m =
[[144 147 129 100 144 134 128 140 147 129 126 137]
 [146 148 131 103 140 136 132 139 148 124 119 138]
 [147 149 132 105 137 136 135 142 148 120 113 139]
 [146 149 130 105 139 136 132 139 148 121 115 138]
 [110 108 126 152 116 121 122 116 108 133 139 118]]
The fifth entry in reading order -> 144
Give the third entry on the diagonal from the top-right corner.
120
The entry in the top-left corner: 144
The fourth entry from the end, reading row by row: 108
Give the 2nd entry on the diagonal from the top-right corner.
119
The second entry on the main diagonal: 148
Give the entry in the bottom-left corner.
110
Give the smallest entry.
100
Give the largest entry.
152
Give the second entry, reading row by row.
147
The entry in the top-right corner: 137
The entry directly above the largest entry: 105
The last entry in the row that holds the largest entry: 118
The entry just left of the largest entry is 126
Give the third entry in reading order.
129
Give the entry directly above 119.
126
Give the third entry on the main diagonal.
132
Give the entry just right of 120.
113
Give the 5th-last entry, reading row by row.
116
The largest entry in the last column -> 139

Questions about the row below.
1) Report the centre entry.
2) Report the entry just right of 123.
[147  99 125 123 127]
1) 125
2) 127

Read these off the array that follows. Indices start at 0.
1) Give the entry at row 0, column 0.
2) Give the entry in the bottom-left corner.
3) Give the entry in the bottom-right corner.
4) Give the entry directly above the smallest entry.
5) Give the top-right entry.
6) Give the entry at row 0, column 2.
7) Give the entry in row 2 and column 0.
8) Give the entry at row 1, column 1.
[[121 121 147 130 134 121 123 140 125 116 134 129 113 133]
 [132 127 115 142 117 127 133 135 123 118 121 133 128 124]
 [122 121 144 131 131 122 122 139 126 120 134 133 118 134]
 [144 123 138 130 137 139 144 127 131 132 135 128 137 135]
 [125 121 117 135 129 125 129 129 123 135 128 125 142 136]
 [137 129 139 126 132 127 129 130 126 121 128 132 111 133]
 [123 124 125 132 119 127 132 133 127 131 124 126 128 131]
 [131 127 130 126 130 124 130 134 125 120 129 129 120 134]
 [128 122 140 128 135 122 127 135 125 123 133 130 124 136]
 [144 126 137 131 133 140 142 125 130 134 136 125 136 131]
 [132 122 119 141 114 125 130 138 120 118 123 134 127 125]
 [101 126 126 129 129 124 137 128 128 122 128 116 121 136]
 [103 127 122 133 130 124 135 126 128 123 132 115 125 135]
 [141 131 126 119 122 127 128 123 124 131 117 132 126 137]]
1) 121
2) 141
3) 137
4) 132
5) 133
6) 147
7) 122
8) 127

M =
[[128 128 129 128 129 128 128 129 128 127 129 129 129]
 [128 129 130 128 128 128 127 129 128 127 128 128 129]
 [126 127 130 133 129 127 132 130 128 124 126 127 129]
 [125 128 132 124 126 127 127 128 127 125 129 134 129]
 [128 128 129 128 128 129 129 128 128 127 128 129 128]
 [127 128 129 129 129 128 128 129 128 127 128 128 129]
 [126 127 130 133 129 127 132 129 128 124 127 128 129]
 [126 127 131 133 130 127 131 130 127 123 126 127 130]
 [128 125 125 128 128 129 127 126 128 131 127 129 125]
 [126 127 130 132 130 128 132 130 128 124 125 126 129]
 [151 120 133 125 127 135 135 128 104 106 140 113 109]
 [137 124 130 127 128 131 131 128 118 119 133 123 120]
 [130 126 130 128 127 129 130 131 126 130 122 128 125]]
The largest entry in the first column: 151
The smallest entry in the last column is 109
Give the first entry, reading row by row.
Answer: 128
The entry directly above the largest entry: 126
Give the entry directly above the centre entry.
Answer: 128
Give the last entry, reading row by row.
Answer: 125
The bottom-left entry: 130
The fourth entry, reading row by row is 128
The entry in the top-right corner: 129
Give the 2nd entry, reading row by row.
Answer: 128
Give the second smallest entry.
Answer: 106
The second entry on the main diagonal: 129
Give the fifth entry from the end, reading row by row.
Answer: 126
The entry at the centre: 132
Give the third entry on the main diagonal.
Answer: 130
The second entry on the diagonal from the top-right corner is 128
The smallest entry: 104
Give the smallest entry in the first row.
Answer: 127
The 5th entry, reading row by row -> 129
The 3rd entry, reading row by row -> 129
The largest entry in the last column is 130
The entry directly below the centre entry is 131
The entry directly below the largest entry is 137
The entry just left of the centre entry -> 127
Give the entry just left of the smallest entry.
Answer: 128

a =
[[136 121 121 127 119 117 147 123 128 114 139 127 124 117]
 [122 105 137 134 126 123 118 134 126 136 136 130 139 115]
 [124 133 115 147 132 117 118 125 109 119 123 144 126 105]
 [143 127 137 113 125 124 117 130 139 131 132 135 128 145]
 [133 142 122 128 142 130 120 126 131 132 114 122 120 131]
 [123 135 116 137 128 125 140 135 118 127 114 116 120 117]
 [117 145 119 136 129 145 144 130 142 134 123 134 125 123]
 [127 138 103 112 144 129 125 141 127 142 109 116 118 128]
 [126 112 128 131 122 124 120 125 118 121 135 130 145 127]
 [123 132 127 105 133 138 121 127 148 149 132 136 140 125]]
What is the largest entry in the last row?
A: 149
The top entry of the column that holds the largest entry is 114
The first entry, reading row by row -> 136
What is the entry just right of the smallest entry?
A: 112
The top-right entry: 117
The entry just right of 113 -> 125
What is the first entry of the largest entry's row?
A: 123
What is the largest entry in the first row?
A: 147
The entry just left of 103: 138
The smallest entry in the last column: 105
The minimum: 103
What is the top entry of the column that holds the smallest entry?
A: 121
The entry in the bottom-right corner: 125
What is the last entry of the smallest entry's row?
A: 128
What is the 4th-last entry, reading row by row?
A: 132
The third-last entry, reading row by row: 136
What is the 4th entry, reading row by row?
A: 127
The 2nd entry on the diagonal from the top-right corner is 139
The 2nd-last entry, reading row by row is 140
What is the largest entry in the first column?
A: 143
The largest entry in the last column: 145
The entry directly above the smallest entry: 119
What is the entry directly below the smallest entry?
A: 128
What is the bottom entry of the column that holds the smallest entry?
A: 127

Read these off the row that follows.
1) Report the 2nd entry.
2) Report the entry just left of the smallest entry.
[114, 120, 149, 140, 109]
1) 120
2) 140

Questions about the table below. Counting starts at 0.
1) Report the entry at row 1, column 0.
2) Report the entry in the bottom-right corner.
3) Report the entry in row 0 and column 2.
4) Report the entry directly below the centre entry.
5) Report the entry at row 2, column 0.
6) Report the entry just left of the centre entry.
7) Report the entry in row 0 and column 0.
[[129 127 128 132 129 124 123]
 [129 129 129 130 128 126 126]
 [106 149 106 136 146 151 122]
 [130 127 129 119 125 125 131]
 [134 122 130 123 125 119 127]
 [117 137 114 129 139 139 123]
 [140 121 138 113 125 121 127]
 [136 118 139 125 116 117 133]
 [121 136 123 131 134 143 134]
 [115 143 112 126 144 145 123]
 [125 129 129 141 128 133 129]
 [114 146 112 132 146 148 125]
 [130 126 129 126 128 128 125]]
1) 129
2) 125
3) 128
4) 125
5) 106
6) 138
7) 129

[[127 118 120 132]
 [127 144 131 113]
 [140 125 130 133]
 [142 144 128 114]
 [124 131 112 120]
 [126 132 140 124]
 [154 152 113 101]
 [123 123 127 132]
 [145 144 139 120]]
The entry directly above the smallest entry?
A: 124
The entry just left of 118 -> 127
The smallest entry in the first column?
A: 123
The third entry on the main diagonal is 130
The entry in the top-right corner?
A: 132
The entry just right of the largest entry?
A: 152
The minimum?
A: 101
The entry in the bottom-left corner?
A: 145
The fifth entry from the end, reading row by row: 132
The maximum: 154
The second entry on the main diagonal?
A: 144
The second-last entry, reading row by row?
A: 139
The entry directly below 125 is 144
The entry directly below 142 is 124
The entry directly above the largest entry is 126

Questions about the table below. Rows and columns are numbered from 0.
1) Read off the entry at row 0, column 1.
2) Read off the entry in the top-left corner.
3) Read off the entry in the bottom-left corner.
4) Read off the entry in the top-right corner.
5) Read off the entry at row 2, column 1.
6) Read off the centre entry.
7) Read off the entry at row 0, column 2.
[[121 134 124 128 129 140 131 136 136 134 112]
 [132 122 143 134 146 142 126 115 128 133 119]
 [122 135 121 128 128 139 129 138 133 133 114]
 [122 134 121 129 129 139 130 137 134 134 115]
 [135 108 130 137 130 119 141 115 140 137 138]
 [136 107 136 140 141 128 141 107 141 141 132]
 [133 107 136 140 139 128 142 109 144 143 130]
 [135 107 139 142 142 130 142 108 143 143 128]
 [135 107 128 139 129 118 142 116 140 138 140]
 [136 107 131 138 131 120 142 113 141 137 138]
 [123 134 121 130 127 138 130 139 134 134 117]
 [124 134 121 130 129 139 129 137 133 135 116]
 [122 134 121 129 128 138 130 137 134 134 116]]
1) 134
2) 121
3) 122
4) 112
5) 135
6) 128
7) 124
